Here are made-up objects, facts about them, and rows of numbers that follow some of those facts. Name the object behind each unnamed row.

How the objects are related:
povul Π taron; povul Π gikom; nobrek Π guroda; nobrek Π vebepi
noplel Π bridil; noplel Π flapin; noplel Π nusa; noplel Π brudrar
noplel Π samom; ploflis Π nukli; menaplas Π trunor; menaplas Π pozosku
totrusum Π drekos; zufe Π skeple; zufe Π stedrim; klosku Π brubrabul
klosku Π grudi; klosku Π zusel; klosku Π nusil; klosku Π nukli
gritreni Π rigra; sudrul Π volim; plusen Π tobredel; brustan Π bridil
brustan Π vala; brustan Π samom; tritrek Π kedru; brakun Π foves
giklobe Π plistalak; giklobe Π klagro; vuler Π mugri; vuler Π grudi
stasko Π plaklim; stasko Π gusotur; bafil Π veskun; bafil Π vaflos
bafil Π nusil; flasom Π bridil; flasom Π zipluk; flasom Π flogir
flasom Π pemok; trigus Π plofek; pofol Π gutritul; pofol Π taven
pofol Π kudro; pofol Π folakos; plubram Π rubras; gidrum Π fatifla
gidrum Π nurebre; klapizul Π kili; klapizul Π kloru; nisur Π flogir
staklak Π gikom; staklak Π flogir; rubru Π flegum; rubru Π zusel
rubru Π duki; daflik Π bridil; daflik Π tufal; rovak Π doklebor
klarepas Π mugri; klarepas Π trugrime; klarepas Π flikim; mestan Π soril
kadri Π taklim; kadri Π klazuk; kadri Π gikom; kadri Π studrem
butre Π grubrus; safir Π driflos; safir Π floklim; geverol Π groze
geverol Π guroda; geverol Π pozosku; tegik Π skugrum; stoster Π stedrim
stoster Π plaklim; stoster Π folakos; gruklen Π tufal; flipor Π plupar
flipor Π stimosal; flipor Π sudas; flipor Π vavin; gedo Π bridil
gedo Π taven; rafli Π skedror; rafli Π bropi; danatrer Π brudrar
danatrer Π nukli; danatrer Π skatrudrun; leni Π poklu; leni Π kloru
leni Π dratroklu; pizuk Π fatifla; pizuk Π trunor; pizuk Π nukli
pizuk Π kedru; pizuk Π soril; votrur Π kili; votrur Π dripluk
votrur Π stimosal; votrur Π laklol; luvi Π nemitrol; luvi Π guroda
luvi Π sudrok; luvi Π vaskim; klaru Π zusel; klaru Π flapin
lusol Π pleplen; lusol Π klagro; vepe Π sagos; vepe Π kleke
bridil κ flatul; vuku κ nusil; povul κ zipluk; bustepler κ lofa
grubrus κ safir; givo κ dukola; nobrek κ vaskim; noplel κ brustan
flatul κ luvi; kudro κ tufal; ploflis κ plusen; menaplas κ bokom
furen κ nobrek; totrusum κ kotake; driflos κ giklobe; gritreni κ klagro
floska κ daflik; plusen κ pozosku; dratroklu κ gedram; brustan κ samom
pozosku κ zogu; tritrek κ nazolin; tufal κ vavin; brakun κ stasko
rubras κ butre; vavin κ taklim; giklobe κ tegik; rabru κ totrusum
nurebre κ gritreni; stasko κ kolon; kili κ trobrel; kloru κ skugrum
drekos κ flaklin; groze κ skavon; gedram κ trigus; skavon κ rabru
trigus κ kili; pofol κ givo; folakos κ stoster; soril κ flegum
soker κ taron; klapizul κ stimosal; kluguvun κ kliga; kliga κ mopu
zogu κ klofa; nazolin κ bridil; dukola κ volim; tipu κ rastik
flegum κ rafli; samom κ fetidrus; druzi κ pofol; gutritul κ groze
vaflos κ nurebre; rubru κ zoga; viplur κ gutritul; daflik κ druzi
kedru κ nemitrol; rovak κ folakos; skugrum κ flikim; rastik κ tritrek
nabru κ ploflis; mopu κ floklim; drelum κ kloru; safir κ drekos
skigre κ gusotur; tegik κ kudro; stimosal κ bustepler; drozal κ skigre
volim κ furen; stoster κ fatifla; zipluk κ leni; taklim κ noplel
nusil κ plupar; fetidrus κ gedo; trobrel κ menaplas; bokom κ kleke
guroda κ stivu; taron κ soril; flipor κ rovak; flogom κ danatrer
gusotur κ klaru; klagro κ drozal; klofa κ bropi; gedo κ dripluk
rafli κ driflos; danatrer κ grubrus; trugrime κ floska; pizuk κ rubru
votrur κ povul; grudi κ poklu; klaru κ pizuk; fotok κ plofek
poklu κ vaflos; vaskim κ soker; nusa κ klapizul; flaklin κ vuku
nemitrol κ tipu; flikim κ guroda; lofa κ flogom

Named rows:
bustepler: [ 42.0 -10.1 -16.8   2.1 -32.4  16.6  51.6 -12.9  17.0  28.9   1.8   3.6
 -20.9  -7.9  12.9  13.6 -37.2   4.6  -4.7  -1.3  -6.1 -18.3  14.2  -7.0
   0.6  18.2 -17.8  38.4  -5.0  18.3 -13.1]
plupar: [ 31.2 -16.6 -21.4   6.9 -34.1  20.0  50.4  -7.7  10.1  31.0  -1.6   7.2
 -10.0 -16.3   6.2  15.4 -35.6   2.1  17.1   8.1  -0.3 -12.6  12.7  -4.2
   5.3  19.0 -14.4  28.1 -19.3  12.8 -13.0]
votrur: [ 14.1 -24.7   0.5   6.5 -12.9   5.4  33.8   4.8  11.3  31.7   3.9  28.0
  -9.1 -13.0  -6.5   4.0 -31.7  -8.0   5.3   9.2   0.6  15.1  10.8   1.5
   9.8  25.9 -36.2  24.7  22.7  14.8 -13.2]
gedo: [ 32.8 -22.0  -7.7 -17.9  -8.2   5.3  18.9  -9.9   8.2  10.4  -4.2   5.4
 -12.0  -5.6   3.8 -11.8 -13.2 -28.4 -31.2  -0.8  -6.1  12.5  18.7  16.7
  10.5  24.7 -20.9  47.8  20.6  19.4  13.2]
flasom: [ 21.7 -12.6  -8.3 -12.4  -4.3  -4.1  37.8 -15.7  13.3  19.1   3.3   8.2
 -19.1   5.0  12.8 -11.2 -37.9  -0.3 -16.5  -4.0 -11.1  17.8  16.8   8.1
  12.4  32.7 -27.9  41.5  42.2  11.4  -4.3]
fetidrus: [ 25.1 -21.8  -0.4  -3.0 -11.7  20.6  11.2  -6.0  15.6  12.3 -11.4  -3.5
 -12.1 -17.4   9.0  -0.4  -4.0 -21.7 -34.6   2.3  -0.3   0.0  14.8  12.2
   0.1  23.3 -10.8  38.2   0.1  17.2  -1.9]
danatrer: [ 44.9   2.4 -15.5  -8.8 -21.8  12.9  51.2 -18.3  12.6  25.0  20.2  22.8
 -19.6   6.3  24.6  11.8 -37.2   1.4  -3.7   3.1 -11.1 -15.9  22.7  -3.3
  13.6   6.4 -33.3  47.6   7.9  20.9 -12.2]
gruklen: [ 26.8 -12.5 -14.3 -10.8 -11.9   1.1  30.4  -7.6  16.0  16.8  -1.1   6.4
 -12.6  -5.7  12.2  -7.1 -31.9  -2.4 -11.7   0.2  -8.4   9.1   9.0   2.2
   2.3  31.9 -27.2  37.7  33.3  14.9  -5.0]
klarepas: [ 26.7 -16.9  -2.5  -2.5  -7.0   5.3  19.9  -5.4  25.7  22.8   4.9  11.1
 -19.1 -12.2  19.1   4.9 -26.4   0.1 -28.8   5.1  -8.3   4.1   2.7  -0.4
  -5.7  22.8 -30.8  35.5  33.0  25.1 -18.6]
plofek: [ 26.2 -14.8 -12.9   0.5 -15.5  13.1  24.4  -3.9  17.9  12.2  -9.7  -5.8
 -12.0 -17.9  15.5   4.4 -26.3   2.1  -9.6   0.5  -3.2  -1.9   2.1  -1.6
  -9.5  33.1 -18.7  30.2  16.9  12.2 -16.2]
brubrabul: [ 27.0  -6.5 -19.7  -8.4  -6.0  14.4  10.8  -9.7  18.9   5.6   0.4   1.6
  -8.7 -19.4  38.0   7.7 -20.1   4.4  -8.1  10.1  -8.0  -5.0   0.6  -0.1
 -10.5  20.9 -25.1  38.0  18.1  12.8 -21.5]
tobredel: [ 26.5 -14.7 -13.2   1.3 -16.1  12.4  26.0  -3.9  18.2  12.6  -9.9  -4.1
 -12.6 -16.6  15.7   3.3 -27.8   2.7 -10.1   1.2  -4.0  -2.7   2.5  -1.8
 -10.1  32.4 -17.0  30.9  15.5  10.9 -15.8]
nukli: [ 27.1   2.6 -21.1  -8.2  -5.5  19.6  12.2 -10.0  10.7  -7.9  -1.9   0.1
  -2.7 -16.2  40.6   8.2 -19.3   3.5   6.4   8.5  -5.3 -12.5   4.1   2.0
  -8.7  21.3 -23.8  37.2  11.5   2.4 -23.5]
grudi: [  8.6  -5.7 -25.6 -13.8 -12.6   3.0  10.9   3.2  13.3   4.3   1.9 -14.3
  -8.3 -21.0  34.8   0.6 -30.9  -0.4 -17.8  18.4 -11.4 -19.4   1.3   3.3
 -22.7  14.7 -17.8  34.7  25.3  19.7 -30.2]
daflik: [ 24.2  -6.3 -17.4 -17.8 -20.1  -9.8  30.2  -8.5  21.4  13.7  -4.6  35.8
 -15.7   7.1  10.8 -22.2 -43.7   4.4  -4.7 -11.7 -14.4  22.6   4.3   2.9
  -8.6  18.8  -8.5  45.6  38.4   9.2  -9.9]
nazolin: [ 34.4 -13.8  -7.7   6.8  20.6 -11.6  21.7  13.8  30.8  22.0  -7.7   3.6
 -10.0  -1.5  20.1  18.6 -23.0   9.2  -0.5  14.1  -3.6   1.8   6.5   2.9
 -22.8  57.4 -23.7  46.9   3.7   6.3  -1.2]
folakos: [ 50.9 -23.9 -20.2  -4.0 -13.3   8.1  28.4   1.0   2.9  -4.9 -13.6  -5.9
 -10.8 -20.2   1.4   6.1 -32.6  -8.8   0.9  -6.0   0.0  -4.1  -5.2  -1.8
 -12.4  36.1 -20.7  33.1  18.2  11.0  -5.8]

Name these rows:
No name comes twice in this set of rows, the named rows included.
[  0.0 -13.6 -20.0  -7.4 -25.1  -4.9  26.8  15.9  10.7  10.6  -5.9 -29.7
 -11.8 -17.4  10.4  -5.5 -41.2  -6.1 -24.4  13.4  -7.7 -22.9   5.7   3.3
 -27.0  24.1  -7.8  29.2  29.8  20.1 -27.9] | klagro
[ 30.0 -16.6 -14.7  -3.9  -9.5  15.0  15.0  -8.4  21.9  11.9  -8.6  -6.7
 -13.5 -24.6  26.6   5.6 -21.1   6.8 -12.7   4.6  -4.2   0.3  -3.8  -6.9
  -9.4  30.7 -24.2  29.6  20.0  17.7 -22.2] | flikim
[ 27.3 -12.7  -3.0  -3.4  -4.4   5.7  19.1  -7.8  23.4  18.3   8.4  16.2
 -16.9 -10.7  23.7   3.7 -26.5  -0.3 -25.4   6.3  -8.5   3.4   3.7   1.2
  -3.5  19.7 -35.4  37.4  32.5  22.6 -18.4] | bafil
[  4.0   0.4 -12.1  -5.3 -13.0   0.4  27.0  15.0  -1.4  -6.4   3.7 -12.5
  -8.6  -7.8  15.7  -1.7 -39.7 -10.5 -10.2  11.7  -5.9 -25.9  13.6   5.7
 -19.0  18.2 -20.3  32.2  32.1   7.2 -32.5] | nurebre
[ 27.7  -3.3   4.1   3.2  -1.0  10.9  27.8  -2.2   9.1   2.6   7.7  20.0
 -13.8  -0.8  16.5   6.6 -26.9  -6.6  -9.4  -0.4  -3.9  -3.4  13.1   2.2
   0.0  22.8 -36.3  37.2  30.3   6.2 -21.3] | gidrum
[ 30.6 -14.6   3.8  -0.2  12.3  23.2  17.3  -5.3   3.1   1.5   8.3   6.5
  -3.9  -3.8  42.8 -12.1 -20.7  10.1  -4.2   0.1 -10.9  18.1   3.8 -28.2
  -5.1   9.2 -56.8  27.7  32.6  11.4 -17.3] | ploflis
[ 28.9 -17.1 -25.5   9.1 -37.5  22.4  51.6  -6.7   7.4  33.1  -3.0   8.1
  -7.1 -19.1   4.7  17.7 -35.5   3.3  27.2   9.9   0.1 -12.8  13.5  -4.0
   6.6  18.4 -12.1  26.3 -27.6  10.3 -12.8] | stimosal
[ 29.7   6.7 -10.6  -1.1   5.0   0.4  24.7  19.4  41.1  20.8 -15.4  -2.9
  -1.5   0.5  21.0  10.1 -12.8   9.2  -4.1   8.7  -5.2  -7.7   9.6  -8.3
 -25.5  62.3 -23.4  43.9  12.9   3.1   0.1] | nemitrol
[ 25.2  -9.3 -10.2  -1.1 -23.0   3.6  24.6  -3.5  23.6  10.5 -10.9  26.7
 -16.5  -6.1  11.0  -8.2 -37.8   7.4  -4.8  -9.8  -8.4   8.7  -1.3  -2.6
 -20.3  20.7  -2.9  36.6  20.5   7.1 -22.6] | floska
[ 19.9 -21.6 -16.4   3.7 -17.6  17.5  26.8  -0.4   9.5  15.0 -12.5   2.1
  -4.3 -25.4   8.7   5.9 -23.5   0.5  16.2   8.6   1.5   4.6   2.5  -3.2
   0.7  33.5 -22.9  19.9   4.8   8.2 -17.5] | kloru
[ 30.2 -27.5  -3.3   5.8  -3.8  25.4  23.5  -2.6   7.4  11.3 -11.2 -18.1
  -5.1 -15.9  29.4 -14.0 -22.5  14.5  -4.5  -4.5  -7.6  18.4  -2.6 -31.1
 -15.2  22.3 -37.8  17.6  18.4  13.2 -13.1] | bropi
[  4.9 -19.8 -19.1  19.2 -26.4  29.8  32.3 -17.7  23.8  21.7   2.5  -2.2
  12.6 -43.5  -1.4  21.6 -44.7  -8.9   9.5   2.9  -1.0  -3.2  -0.7  24.4
  -3.9  34.1 -29.6  17.7  27.3 -11.6  -2.8] | kili
[ 17.1 -22.4   0.3   5.3 -11.4   5.1  34.1   2.7  12.9  29.2   2.9  26.7
 -10.1 -12.8  -5.5   3.7 -31.1  -7.0   0.8   8.2  -0.4  14.3   8.9   0.4
   9.9  27.4 -36.2  23.8  24.6  15.3 -13.4] | flipor
[ 51.6 -26.3  -0.8   0.2  -7.1  -0.2  33.9   5.8   5.8   5.0   0.0  14.9
 -19.1  -9.3  -9.9   5.4 -37.5 -14.9 -17.5  -7.5  -1.1   3.9  -1.5  -1.1
  -5.5  30.8 -36.0  36.3  37.0  21.1  -5.9] | stoster
[ 26.2  -9.8 -21.3  -9.0 -11.3  11.9  14.8  -9.1  20.7  11.2  -4.0  -1.5
  -8.9 -19.6  31.8   3.1 -22.3   3.8 -10.6   7.9  -8.0  -2.1   0.3  -0.9
  -9.3  26.1 -22.5  35.1  18.5  16.2 -17.3] | duki

The same objects again, as new rows of numbers:
Some rows with their names:
veskun: [ -5.0 -13.3  -2.4 -18.6  29.6  18.7  -5.9 -16.8  19.7   2.5  16.0 -19.1
  -2.5]
trobrel: [  0.9  -7.1  -8.3 -17.7  18.3  22.1  18.8 -23.1  13.4   7.0  14.1 -25.1
  -4.8]
kili: [ -6.2  -6.3 -10.5 -21.0  17.2  21.0  20.2 -27.1  18.9   2.6  16.4 -25.3
  -5.1]
votrur: [-17.2  -9.5  -8.9 -20.1  20.9  17.7  12.5 -32.6  13.8 -15.7   9.3 -21.4
  -2.7]
danatrer: [ 28.4  -9.8  -3.3 -19.7  15.4  21.4  15.6  -7.3  -0.4 -41.0   6.3   8.4
 -15.4]
kotake: [ -5.7 -13.2  -0.9 -18.7  29.7  21.4  -8.3 -17.0  19.2   3.5  16.6 -20.6
  -5.0]
tufal: [-16.2 -30.5  21.2  -9.2   7.1  29.3  23.0 -29.5   8.3  14.1  19.2 -10.8
   3.5]
vebepi: [  0.1 -15.0  -2.8 -12.3  27.0  18.9 -12.3 -27.7  15.3   4.2  14.6 -22.7
  -1.9]
plaklim: [-17.2 -12.6  -1.0 -22.8  27.2  22.9  -3.7 -19.2  29.4  -4.7  18.9 -23.6
  -9.8]
vaskim: [ -5.8 -15.5  -0.3  -9.5  17.1 -14.0   4.5 -25.2  11.3   8.7  -8.8 -31.8
 -20.8]
safir: [ 11.8  -0.8  -7.1 -25.8   0.6  25.2   4.4 -31.4  10.7 -29.0   2.5   0.5
 -15.6]
pizuk: [  5.8 -20.1  -3.7  13.2  39.1  34.9  28.4   0.9   7.4 -36.8  -2.9 -38.8
  -3.6]
kliga: [ -0.7  -9.1  -3.4 -15.7  16.9  18.7  12.7 -21.0  15.8   5.4   8.8 -21.4
  -4.7]
klazuk: [ -7.2 -12.3  -3.7 -19.0  29.3  23.1  -6.4 -16.9  19.1   4.9  12.7 -18.6
  -4.7]
samom: [ -6.0 -21.0   3.4 -18.4  15.2  31.0  27.3 -26.1   4.8  18.3  28.4 -14.2
   4.0]
noplel: [-16.4 -31.2  12.8 -26.1   9.6  30.1  28.8 -24.3 -22.1   5.0  30.9  -9.6
  17.6]
flogir: [-12.3 -10.4 -13.8 -21.4  34.9  36.5  -7.9  -9.9   3.5  16.8  -7.6 -10.9
  -8.8]

Name these rows:
No name comes twice in this set of rows, the named rows included.
[-24.4 -27.2  14.5  -3.7  17.8  16.8  19.1 -37.0  11.9  -4.9   0.2  -1.7
   4.4] | tegik
[  1.1  -7.6 -12.4 -20.5  21.6  24.6  22.5 -24.2  11.7   9.9  20.9 -26.4
  -6.8] | tipu
[-22.1 -19.2  -4.1 -30.4  21.8  37.1 -11.3  -8.7 -18.7   0.2  -1.2 -18.8
  -1.9] | flasom
[ -1.7 -18.9 -12.7  -2.2  21.9 -15.0  -3.9 -54.3  -9.2  -3.9  -6.7 -41.3
 -12.8] | nobrek
[ -9.3 -15.5   3.3 -22.5  20.1  23.2  -7.5 -14.1  15.7   0.9  17.5 -25.9
  -5.1] | taven
[-12.1 -23.0   3.1  -9.7  22.9  34.5  30.6 -33.1  14.9  21.2  22.6  -3.8
   3.3] | taklim
[ -3.2  -8.5  -5.1 -18.0  16.0  19.9  16.8 -21.2  17.4   4.6  11.6 -24.1
  -6.8] | gutritul
[  5.2 -18.7 -11.4  -0.8  25.6  27.2  13.5 -39.6  -1.4 -13.6   9.1 -31.8
  -7.2] | menaplas
[-11.3 -12.3  -6.9 -18.1  22.2  19.5  11.2 -28.5   9.0 -12.2   8.6 -21.6
  -2.0] | brakun
[  5.3  -9.6  -8.1 -10.5  15.4  19.3  13.1 -30.9  11.5   7.0  10.2 -27.1
  -3.7] | groze
[ -4.7 -16.2   0.5 -33.3   0.2  30.2  15.5 -11.9 -14.4  10.0  22.8 -35.7
  -2.5] | bridil
[ -0.3 -18.5 -10.2  -6.8  30.7  20.3 -18.9 -48.0   1.0  -7.9  16.2 -27.3
   5.9] | luvi
[ -2.6  -0.3  -5.8  -9.7  16.6  22.4  15.8 -14.0  22.0  -0.9  -1.4 -34.0
  13.4] | vaflos
[ -1.7  -8.1  -6.9 -19.0  19.8  15.4  12.4 -21.6  15.6   6.1  11.9 -23.6
  -5.5] | trugrime

